Every row comes from one small tree of marks. Brackets hold a mark, then the marks that hang from it, in the order of their numbers. Every link used is in the known rows. Which tree was each row made from?
Known rows
[Q_384 [Q_443 [Q_352 [Q_368 [Q_882 Q_732]]]]]: [  14  103  -14  254 -137   45 -345  410  -60   51 -120  -17  -34 -210
  -14  -77 -103  -17  138  194 -343  130 -108  128   11   91 -293 -193
 -169    0  243  213  207  129   16 -292   94  235  -37  381   52  223
   42  181  247  254   32  -86 -120  -60   26    3   92  282  -11]
[Q_352 [Q_368 Q_882] Q_384]: [ -42  192   50  212 -180    3 -290  421  -31  241   47    3   12   88
  -71  134 -427 -140 -144   63 -199  -31  -29  123  -58 -162 -263 -205
 -180  121 -132  275   45  -60  117 -435  391   44  -81  225  -90  212
  105   48  352  237 -216    5   94 -147 -160   65  289  -30  -35]
[Q_94 Q_368 [Q_678 [Q_882 Q_257 [Q_384 Q_443]]]]: [-184  -26  188  -30 -261 -296  115  179   90 -208  -74  -84 -254 -322
  -36    7  290 -324  127  252 -365   75   49  102 -299  339  369  187
   -9  116 -118   -8  304 -162 -233  -67 -303  125 -231 -357   32 -319
 -186  335  -15 -124  254   43  263  -61  -49    0 -387  212  -72]
[Q_443 [Q_352 Q_384] Q_368]: [ 151  129  -12  258  -60 -181 -306  325 -225  -32   19   99   55  106
 -115 -126 -282  -98   37   12  -83   -9   13  -44   -1   80 -270  -67
 -288 -155 -182  126 -120  191  -32 -196  384  -30   30  288   -8  307
  -46  -20  331  155  -69  -90  154 -139  206 -339  -34   75  -59]
[Q_311 Q_678 [Q_715 Q_443 Q_732]]: [  28 -205 -160  -77  141 -675 -152 -332  -21  364  123    3  -62  289
  188   86  153   54   54    4  254 -114    8   91   45  -23  144  205
  362  316 -429 -271 -251  215  394  487   88 -171  139 -146  -10  -14
 -108  -98  134 -543   -9  -87  250 -137 -362  -35  207 -489  295]
[Q_739 [Q_257 Q_368 [Q_882 Q_94]]]: [-125 -203   18 -213  -44  238  365 -421   87 -254  109  335   17  -76
  102   22  347  236   41 -139  229   58  150 -250  -36 -126  301  240
   -7  -75   36 -193  -30 -112   35    4 -228   48 -188 -378 -111 -109
 -239 -172 -385 -171   26   53   89   79  155  -74 -165   50   60]
[Q_732 [Q_257 [Q_94 Q_882] Q_678] [Q_443 [Q_352 Q_384]]]: [ 251 -180  229 -100   85  219  148   85 -293 -379  248 -122  -79   25
 -276 -235  142   66 -200   66  441   90  -93  149  112 -157  107  -89
   79 -210  -68   66 -131   27   79  118  235 -166 -211  -52  134  -86
  -34   14 -327   83  152    4  -58  118  397 -141 -483 -146 -105]
[Q_715 [Q_443 Q_352] [Q_732 Q_739]]: [ 259 -291 -150   76   74 -149 -197 -191 -297  -61  129  -56   81  284
  -70   50   44  -89  106 -136  188  -58 -269 -156   77 -282 -240   37
   20   -1 -126 -117 -169  188  -33  402  200 -229  154   65   -4   -1
  170 -122  100 -406  -57  -96 -173   54  102  -81 -164  -43  245]
[Q_739 [Q_257 Q_94 Q_678] Q_311]: [-144 -287  -25 -168   80  286  255 -197   98 -215  208  235  216   79
 -133  -66  304  392 -254 -157  428  -21  109 -249  164  -74  408  128
  167  -18  -69 -273 -274 -147  254  188 -162 -106  -76 -340  -12 -255
 -145 -278 -333 -278  -95   44   92  -27  310  -71   -6 -276    9]
[Q_715 [Q_443 [Q_368 Q_384]] [Q_732 Q_257]]: [ 131 -172    1   76  -93 -134 -244  -47 -322   41  207  -41  -32  192
 -137  -89  -92  -30  172  -70  328   83 -246  103   34 -282 -449   82
   60   61 -233   10 -301  123   47  479  281 -252  159  185  -67   97
  177   91  103 -164   65  -18    0  127   23  280 -254 -243  215]
[Q_739 [Q_257 [Q_678 Q_311 Q_882]] Q_715]: [-292   48  -17 -107  182  111  269 -304  368 -188  -36  276   66   43
  -66   -2  137  215 -345  109  108 -126  215 -177 -134  181  510  399
  149 -116 -298 -287  -66  -61   19   58 -349 -142  140 -312 -143 -255
 -329 -355 -360 -260 -250  152   36  -48   96 -234   64  -20  146]
[Q_352 [Q_368 [Q_732 Q_739]]]: [ 154  -24  -98  107   33  187 -143   60   18  258 -112  -76  169  105
  -12  124 -178  -40  -13  -66 -160  -96  -70  -78   90   15 -256 -182
 -128   79  232   59  -35   34   74  -93  112 -145  -30   51   -4  -50
  275 -103  -47   95 -157  -77   24 -116 -110  152  250   90   -4]
[Q_732 [Q_257 Q_882] [Q_443 [Q_352 Q_384] Q_368]]: [ 310  -31  118  166   34  224  -96  120 -306 -283   24   -1  -77   50
 -225 -230 -101  -24  -99   87  310  192 -129  120   62    7 -327  -59
 -167 -373  105  115 -261  321 -117   93  294 -172   81  137  -51   96
  -13  -85 -114  165  138  -74   79   49  202 -265 -397   14  -82]
[Q_352 [Q_368 [Q_882 Q_732]] Q_443]: [ -81   71  -42  228  -97   76 -328  365   51  206 -141    7  -94 -115
    5   73 -117   22  -46   37 -186 -101  -36  164   31  127 -121 -306
 -145   72  127  238  221 -176  104 -358  132  188  -60  214   22  239
  155  139  199  324 -184   51  -44  -70 -177  161  269  107  -75]
[Q_352 [Q_368 Q_732] Q_384 Q_443]: [  65   43   -2  189 -149  158 -449  482  163  372 -253   90  -91  160
   36  129 -346 -159 -110   17 -129 -142  -41  207  -48  235 -323 -200
  -85   76  -34  352   86 -102  177 -393  282  -36 -197  218   58  141
  272  103  151  471 -231 -160  170 -218 -245  120  473   56 -168]
[Q_678 [Q_311 Q_715] Q_882]: [-246  262 -105  -43  177 -388  202 -149  301  268 -173   52  -36   76
   62  121 -122   12 -231   58 -369 -134  275  -50 -177  273  478  153
   68  156 -340 -185   49   96  128 -129  -85  -15  222 -221 -120 -116
 -299 -180  -61 -173 -104  135  166 -225  -51 -273  328  -88  -17]
[Q_739 [Q_257 Q_94 [Q_443 Q_352]] Q_678]: [   4 -255  -37  -96  176  157  102 -389  -32 -347  146  311   40   26
  110 -179  310  295  -30 -151  621 -141  -41 -277  267 -118  181  236
  -15 -288  -39 -286 -260   27   35  132 -137   21  -57 -120  -42   50
 -256 -344 -212 -239  -60  -66   83   96  309 -306 -128  -50   35]
[Q_384 [Q_443 Q_352 [Q_368 Q_732]]]: [ 181   67  -70  192  -81   51 -302  157 -115   57  -80   93  113 -100
   41 -235 -126   -8  256   10 -265  107   65   11   53  279 -328  -19
 -118 -169  165   77  -36  298  -12  -43  110    6   35  318   61  159
   50  114  127  197  158 -207   24  -71  182 -108   66  237  -45]
[Q_715 [Q_443 [Q_352 Q_384]] [Q_732 Q_739]]: [ 274 -259  -63  104    9  -68 -320   77 -293  -23   80  -75    9  385
 -136  114 -136 -210   34  -30  195  -27 -361  -60    7 -341 -405   13
   -7   -5 -211   34 -205  152  -16  272  341 -199   71  152    5   55
  210 -100  199 -266 -150 -181 -118   -9   27  -98  -94  -39  198]
[Q_739 [Q_678 [Q_384 Q_443] [Q_882 [Q_94 Q_368]]]]: [ -55  245  135  -95 -169 -127  207 -215  209 -159 -214  128 -121 -170
  187   50  490 -256  -20  114  -25 -113   24 -222 -105  353  485  191
  246  143 -126 -112  152   27 -249   10 -269   66  -99 -367 -224 -363
 -269  -11 -103  -66   98  -17  140  215 -123 -128  -78  306  -93]
[Q_368 Q_384 [Q_732 Q_257 Q_715]]: [  84  -13  -23   -5  122   78   15 -138  -35  142   24 -299   73   98
 -110   56 -123  -43   68 -143  159   78 -104  172   69 -167 -482 -124
   18   14  171   -8    9   13    4   53   93 -233   88  192   -9   67
  355  -41   28  152    5   55 -127   83 -207  235   29  -96  -68]
[Q_715 [Q_443 [Q_352 [Q_368 Q_384]]]]: [  62    7   12  263 -177 -301 -314  279 -162   21  122  -24  -28  128
  -49 -111 -168 -189  117   -4   -2   33 -195   77    0 -138 -296   11
 -131  115 -248  219  -60  154  -25  -50  266  -86   -8  317  -67  269
  125  117  377    1   19  -85   79  -35  101  -46  -27 -112   85]
[Q_678 Q_311 [Q_882 [Q_384 [Q_443 Q_368]]]]: [-163  394    4   76  -92  -62   90  200  259  -35 -259  233  -27 -208
   54  -86  -51 -113    9  334 -500   39  208  185 -261  464  107  266
 -139  -11 -165   14   39  124 -234  -52 -263  120  133 -114  -27 -154
 -169   92  -88   90   59   -1  152 -207   25 -212  -77  315  -96]
[Q_368 [Q_384 [Q_443 Q_352]]]: [  93   98  -85  244 -155 -256 -215  312  -89   35  -20   45    9  -26
  -61 -135 -105 -182  184   33 -292  287    8  157 -124   91 -270   44
 -115    6  -43   92   23  181   35 -170  128   86   18  310  -16  182
   54   98  284  -14  102 -118  -16 -127   90 -171   51  200  -50]
[Q_678 [Q_311 Q_715] Q_384 [Q_882 Q_94 Q_257]]: [-404  313  -39 -343   57 -246  391 -156  377  103 -267   65 -199 -103
  178  395  -94  -37 -293  235 -385 -206  284 -274 -180  231  705  153
  241   98 -225 -183  326    1 -129  -86 -409  253  -24 -394   47 -233
 -432 -119   36  -49   33  218  -87  -38   66  -82  169  128  -86]
[Q_732 [Q_257 Q_94 [Q_678 Q_882]] Q_443 Q_715 Q_739]: [ 292 -163  132 -161  480  586  574 -339  -30 -394   58 -288  158  113
 -158   19  377   77 -438  -38  801  146 -245   28  194 -196  153 -114
  196 -164  439 -186 -125  -73 -124  317 -185 -340   13 -269   27 -378
   60 -301 -835   50   79  150 -405  198  -10    4 -407 -171   -7]
[Q_257 [Q_368 [Q_384 Q_443] [Q_732 Q_715] Q_882]]: [ -32   97  146  -19 -153  274   78   50  121   89   67 -135   67 -116
   45 -110 -190 -126  315  -82 -207  265 -128  307  -46 -308 -469  -55
  -21  -33  284  159  153  -77  -34 -230  -44  -14   16  280  -57  144
  315  227   59  304  120  -34 -173  136 -185  226  156   71   42]
[Q_732 [Q_443 [Q_352 Q_384]] [Q_739 [Q_257 Q_368] Q_715]]: [ 117 -344   39  294  101  236  145  -89   53 -356  -97  198 -108  313
 -127   -6   51   26 -129  -64  489  145 -222 -145   90 -192 -358  158
 -302 -518   -4 -104 -249  205  -99  184  -88 -216   71   79 -213   52
    8 -496  -46 -230 -107 -184  -54   35  155 -440 -181   65  253]
[Q_732 [Q_257 [Q_94 Q_678] Q_882]]: [  75 -103   -1 -254  113  162  324 -193 -187 -202  308  -36   17  -63
 -174 -117  230  250 -160 -180  290   21    0   53   17   16  344  -22
   83   48    5 -201 -119 -136  238   84   85  -34 -113 -332   78 -228
 -161    4 -481 -100  124  212  108  -50  202  116 -165 -174  -81]
[Q_882 [Q_732 Q_443 Q_715]]: [ 152  -99  -93   89  404  -61  224 -208  118  -65  -93 -284   22  -13
  108   54  232   90  -85 -176  173    0   80   88  174  144   41 -115
  -75  -63  383  -92   92  -13 -169  204 -198 -126  238   40   50   41
  160 -147 -153  -39   14   70 -316  137 -287 -144 -230   52  -17]
[Q_257 Q_94 [Q_443 Q_352 [Q_368 Q_384]] Q_882]: [  51  127  184 -215 -129  242  106   78 -164 -371  313  145   49 -100
   46 -553 -122  114  119 -151  133  111 -209   69   44 -277   53  146
 -204 -224   67   98 -151   70  -33 -143   66  104   39  143   79  226
 -192  208 -123  187  173   28   92   30  540 -222 -157    6    0]
[Q_94 [Q_368 Q_732] Q_715]: [ -61  -64  -83    5   34 -229   99 -361   15   74  120 -226  143   97
   64  -74   -5  -12  275 -438 -244 -293   62 -109   46   57  224 -136
   29  194 -116  -19  139 -181 -153   -9  112  -86  202  -17  -79  -74
  153  241   93   -2   44    0  167  203   -7  161   98 -226  -79]
[Q_368 [Q_384 Q_443] Q_732 Q_882]: [ -61  205    1   88 -258  117 -227  236  -33  273   79 -134   63 -163
    3  -50 -282 -162  224   15 -479  235   32  254  -74 -165 -400  -70
   47   89  155  196   87   -1   80 -240  109  152   22  316  -67  151
  290  253  299  153   64  -66  -99   16 -184  314  325  115  -38]
[Q_882 [Q_94 [Q_715 [Q_443 Q_368]]] Q_257]: [-175 -347 -121    6  216  -94   95 -266 -145 -217  231  -78   82   19
   60  187   53  117   93 -197  137 -127   68 -303  231 -135  274  -81
  100   82  -20  -41   72 -188 -213  220  -45  167   38   36  155   93
  -88  141  239   19  149    6 -289  126  208  291 -212 -256  -36]
[Q_257 [Q_882 [Q_94 Q_715] Q_732]]: [-151 -102 -117 -206  219   74  291 -353   45 -180   91 -102  110 -126
   50   61  250  232   66 -225 -163 -135   86 -165   51   -8  493 -105
   75  207  210  -99  228 -263  -88  -56 -175  266  195 -134  151  -84
  -70  159 -189   69   21  145 -188   93   34  164  -20  -35 -156]
[Q_257 [Q_368 [Q_882 Q_732]] Q_443]: [-126  117  101 -260  -57  130  236 -168   47  -41    8   -2   10 -243
  267 -172  -30  198  217 -188 -215  -76   64 -116  -45 -257  136  -72
 -240 -134  287   57   91 -274 -202 -114 -183  257   34   -4 -107  100
 -127  120  -72 -149   -9  151 -105  278   49  -53  -28   96   61]
[Q_352 Q_368 Q_384 Q_443]: [  65   30  -37  304 -106  -41 -379  553  142  276 -226  181 -120  208
  -23  150 -286 -166 -216   25  -24  -68  -17  213  -98  261 -187 -177
 -170   86 -177  301   41 -113  190 -413  321  -11 -181  172   16  169
  123   11  177  333 -260 -114  173 -308 -197  -59  350   52 -141]
[Q_352 [Q_368 [Q_732 Q_257 Q_715] Q_882] Q_384 Q_443]: [  65   -4  100  214  -17  455 -381  358   46  252 -153 -151 -123  167
 -175  199 -410 -135 -185   63  260  -20 -289  375   97 -117 -724 -404
  -34  -83  140  346  146  -74  117 -358  373 -145 -118  389   42  198
  442   45  158  701 -194  -66 -121  -79 -341  348  318  -64 -138]
[Q_443 [Q_368 [Q_882 Q_94]]]: [-111  188  -37   85  -43  -37  -58  -45 -227   -4  214   48  109 -147
   28   22  -81   92   12  -82 -158    1  199 -168  155 -205  -37 -124
  -79   -4  -11   20   61    4    2 -170  187  167   49  124  -11  256
  -52   50  366  164  -13  122 -165   14  164   95   33    4  -33]
[Q_352 Q_384 [Q_443 [Q_368 [Q_732 Q_257]]]]: [ 145   -3  -10  182  -51  275 -387  306 -110  221 -197   39  -68  118
 -125   20 -290  -38  -35   12  137  -33  -42  159   30  211 -519 -224
  -82 -172   18  221 -136    8   95  -91  340  -73 -116  247   12  158
  220   18   77  402 -100 -136  117  -86  -74  138  187   17 -184]
[Q_368 [Q_384 Q_443] [Q_732 Q_257]]: [  81   21  -62   58 -108  122 -139  117  -41  256 -111 -112   10  -39
  -50   -4 -117  -76  166   21 -152  270   -9  220  -83   56 -473  -45
   63   59  185   86  -61   70   96   51   55    5  -70  209  -45  -37
  247   95   22   51  122 -111  -44    4 -142  301  157  102 -105]
[Q_882 [Q_94 Q_368 Q_678] Q_257 Q_384]: [-268 -123   92 -144 -152 -404  176  -53 -133 -232  136 -122 -194 -297
  -44  100  318  -88  179   39 -248  -92  184 -117  -51    0  350   75
  -19  137 -200  -64  310 -285 -186  -21 -193  179 -256 -385  208 -105
  -99  298  334  -96  163  171  118    7  218  124 -435   23 -142]
[Q_311 [Q_678 [Q_882 Q_94]] Q_715]: [-177  152  -54 -119  162 -573  114 -305  129  221  -68   52  -91   31
  261  202  272  -14 -196  178  -20  -66  240 -131   18  159  468  133
  306  294 -246 -257   78  175  249  -38  -83  113  -13 -262  -47  -71
 -388 -168   90 -170    1   72  203 -206 -285 -198  306 -229    4]
[Q_311 [Q_678 [Q_384 Q_443] [Q_882 Q_732]] Q_715]: [ -41  378  -31 -116    1 -418  107   69  391  282 -404   17 -185 -128
  284   77  238 -103  -63  386 -224  -15   96  114 -228  645  454  115
  226  208  -19 -170  100  244   74   77 -395  240   62 -196 -103 -241
 -368  -60 -230 -223  117  -59  266 -123 -566 -227  279  162   72]

Which tree is each row?
[  52 -297  -78 -168  255  499  263 -125  -54 -236  104   -4  243  -48
 -160  -17  384  357  -87  -28  437   18  -64 -172  141 -103  239    1
   42  -51  299 -222 -199 -264  124  197 -264   48 -175 -265  100 -149
  -11 -246 -617 -184 -135   19 -128   59  152   86 -179    8   73]	[Q_882 [Q_732 [Q_739 [Q_257 Q_94 Q_678]]]]
[  51  443  -32  157 -267   43  -61  284   17   85  -13  126   53 -176
   24  -93 -237  -82   68   59 -305   93  118   80 -112  232  -57  -93
 -147 -116   20   94    6  139 -115 -109   20  169  121  161 -138   59
  -46   94  101   52  113  -27  -26   16  -56   10   70  293   47]	[Q_678 [Q_384 [Q_443 [Q_368 Q_882]]]]
[ 225   42   42  333  -22 -135 -247  363  -55   -4 -111   15 -108  161
   -8  -18 -232 -180 -152   64    3   26  -44  106   54   73 -273 -111
 -210 -113  -50  246   -9  215  -71 -169  297 -119   15  265   -3  174
   93  -56  226  207  -40 -118   52  -77    5 -284  -57   25  -58]	[Q_732 [Q_443 [Q_352 Q_368 Q_384]]]
[  70  278   52 -394  -92  251  276  -16  115 -109  -26  -16  149 -267
  -42 -182  187  141    1   46 -148 -120  105  -32 -235  233  576    3
   59   23  229  -32   17 -209 -128    5 -315   78    6 -354   44 -258
 -122   86 -557 -150   -7  188   68  167  -22  -62 -149  200  -58]	[Q_257 [Q_678 Q_384] [Q_882 Q_732]]
[ -14  -62   86 -135  150 -234  162 -338  -43 -116  192 -320  -23  -89
   19  -36  277  -18  134 -287  -18 -153  100  -94  170   -5  193  -46
  128  125  -26  -86  305 -129  -56  -33   19 -158   50 -131  149  -66
  114  180   81  172   89  111  -57  103   -4  152 -162  -72  -48]	[Q_882 [Q_94 [Q_368 [Q_732 Q_715]] Q_678]]
[-123 -225   25 -233 -144  459  253  -37   92  -59 -255   40    2 -268
  124  239  169  -41  294  184 -277  177  -15  -87  -53 -149 -223   43
  -42  -70  469   15  172 -188 -213   66 -503  262 -426 -220  211 -204
  145  117  -25   73  184 -112 -222   28  115  262 -109  341 -131]	[Q_882 Q_94 [Q_257 [Q_368 [Q_732 Q_739]]] [Q_384 Q_443]]
[-111  233  -73 -373   35    3  290   -4  191  -32  -74   44  105 -187
  -29  103 -150   81 -105  152 -317 -205  339 -123 -190  245  580   62
  167  -54  -86  -92   79 -228 -223   25 -292   85  -91 -394  126 -235
 -174  -31 -168 -154  -54  222  -53  126  191  -45 -110  161 -117]	[Q_882 [Q_257 [Q_678 Q_311 Q_384]]]
[-215  144  223 -305 -183  193  202    9 -148 -150  189  -87   92 -377
  -42 -160  115  134  275   46 -261  114   60  -57  -33 -508   90  -74
   58   80  198  140  174 -406  -68 -240 -126  288 -129  -23   72  138
   25  308   39  170    9  254 -203  301  215  250 -118  -29  -35]	[Q_257 [Q_368 Q_384 [Q_882 Q_94 Q_732]] Q_678]
[-193  227   63  117 -230  -81 -159  240 -105  124  172  -16  -18  -91
  -14   96 -232 -100   -3   35 -281   87   11   44   53 -393 -222 -139
  -48  215  -73  225  203  -79   90 -411  234  177  -43  233   -7  269
  135  180  492  317  -76  122 -115  -41   27  291  198  -34  -43]	[Q_352 [Q_368 Q_384 [Q_882 Q_94]]]
[ 101    8    9 -255  125  138  185 -202  -74  -31   22   -2  135  -52
   -9 -166   46  228  -64 -115  212   28  163  -79  -66  -62  203  -30
    0 -125  143  -58 -182 -186  -33  119  -61  -52  -23 -152    7 -181
 -138  -68 -372 -275  -13  113  -75   92  137  -21 -159  -90  -51]	[Q_732 [Q_257 Q_443 Q_678]]
[-115    0  -34  -88  207 -537   16 -234  124  227  -97 -160 -118   33
  253   92  341   -2  -67  206  106 -135   22   -8  -14  242  403  143
  274  307 -166 -201  -77  146  141  294 -185   70   40 -197 -141  -59
 -297 -104  -43 -409   24  -21  245  -60 -487 -167  169 -302  148]	[Q_311 [Q_678 [Q_882 Q_732]] [Q_715 Q_443]]
[ 115 -299   24  344   25   11 -284   -9  -47 -262   35  294 -173  325
  -99 -110  -79   64 -113  -14  504   44 -199  -24  156  -96 -430  265
 -131 -432 -243  -90 -226  383   41  322  118 -303  312  302  -30  209
   -6 -290  157  -44  -94 -183   -7  -19  128 -300 -215  -38  337]	[Q_739 Q_257 [Q_715 [Q_732 [Q_443 [Q_352 Q_384] Q_368]]]]
[ -28  -95    2  -43 -168   58  -50  285  -54 -177  -92   93   61 -296
 -128  -70  111  -45  187  329 -227  210   97  104 -199  130   18   93
  -31 -115  143   38   98  -83 -135  -45 -294  174 -301  -82  274  -67
  -54  186   56  -61  174  -53  -52 -104  269 -109 -301  211 -164]	[Q_882 [Q_257 Q_678] [Q_384 [Q_443 Q_352]]]
[  14  -56   74   -5   -5  410  -45    5   93  121 -139  -89  -29  182
  -56  -61 -298   43  -59  -82  175   72 -373   33   73 -316 -568  -45
 -198 -160  259  100 -144   49   48   51  -46 -156   98  276  -61  -34
  239 -132   12   59 -124  -57 -120  -35   15  249  259   10  127]	[Q_352 [Q_368 Q_384 [Q_732 [Q_257 Q_443] [Q_739 Q_715]]]]
[  52   73 -134 -175  -24 -660  -32 -266  100  350   24   47 -124  256
  236   98   84  -26   31   54  194 -220   -4   61  -71  121  270  198
  355  255 -491 -251 -190  253  202  531  -47 -122  189 -221  -65 -125
 -144  -92   54 -571   41  -51  274  -29 -420  -61  180 -338  319]	[Q_311 [Q_678 Q_384] [Q_715 Q_443 Q_732]]
[  30  173   -1   84 -139  -48 -200  123 -108  180   99  -51  132  -45
  -14 -169 -270  -58  220  -95 -279   10   64   49   36  -19 -296  -23
 -120   13   30  111  -84   59   21  -95  169  -61  111  241  -27  224
  209  149  211  187    7  -11  144    5    9  128  122   -1  -31]	[Q_443 [Q_368 Q_384 Q_732]]
[-268 -147  -77 -144  192 -115  267 -333   91 -167   30  -70   22  -29
  136  370  104  -37 -120  -96 -145 -167  135 -361   25  -45  557  -71
  181  191   47 -123  386 -269 -231 -133 -175  234   -1 -169   84 -152
 -204   65   37   64   52  180 -253  101   24  171  -24  -81 -160]	[Q_678 [Q_882 [Q_94 Q_715] Q_257]]
[ 166   49   57  151  -26  117 -195  246  104  240 -150  -83  -49  121
  112   75 -275 -132 -128   -2  -95  -60   24  149   66   81 -283 -130
  -67   13  130  271   -9   52   -9 -107  175 -152  -20  169    5   38
  271   14   57  285  -69 -130   63  -19 -260   60  166  -19  -83]	[Q_352 [Q_368 [Q_732 Q_443]] Q_384]
[  24 -496 -195  124  160 -128  -78 -309  -21  176   74   56  -23  401
 -122  221  118   85  -23 -102  480   38 -180 -123   59 -234  -83  195
  115   59 -248 -312 -339  170  321  529  -24 -256  192 -121 -101  -96
   56 -368 -181 -624 -112 -191   12 -154 -171   84   33 -270  435]	[Q_311 [Q_715 Q_443 [Q_732 [Q_739 Q_257]]]]
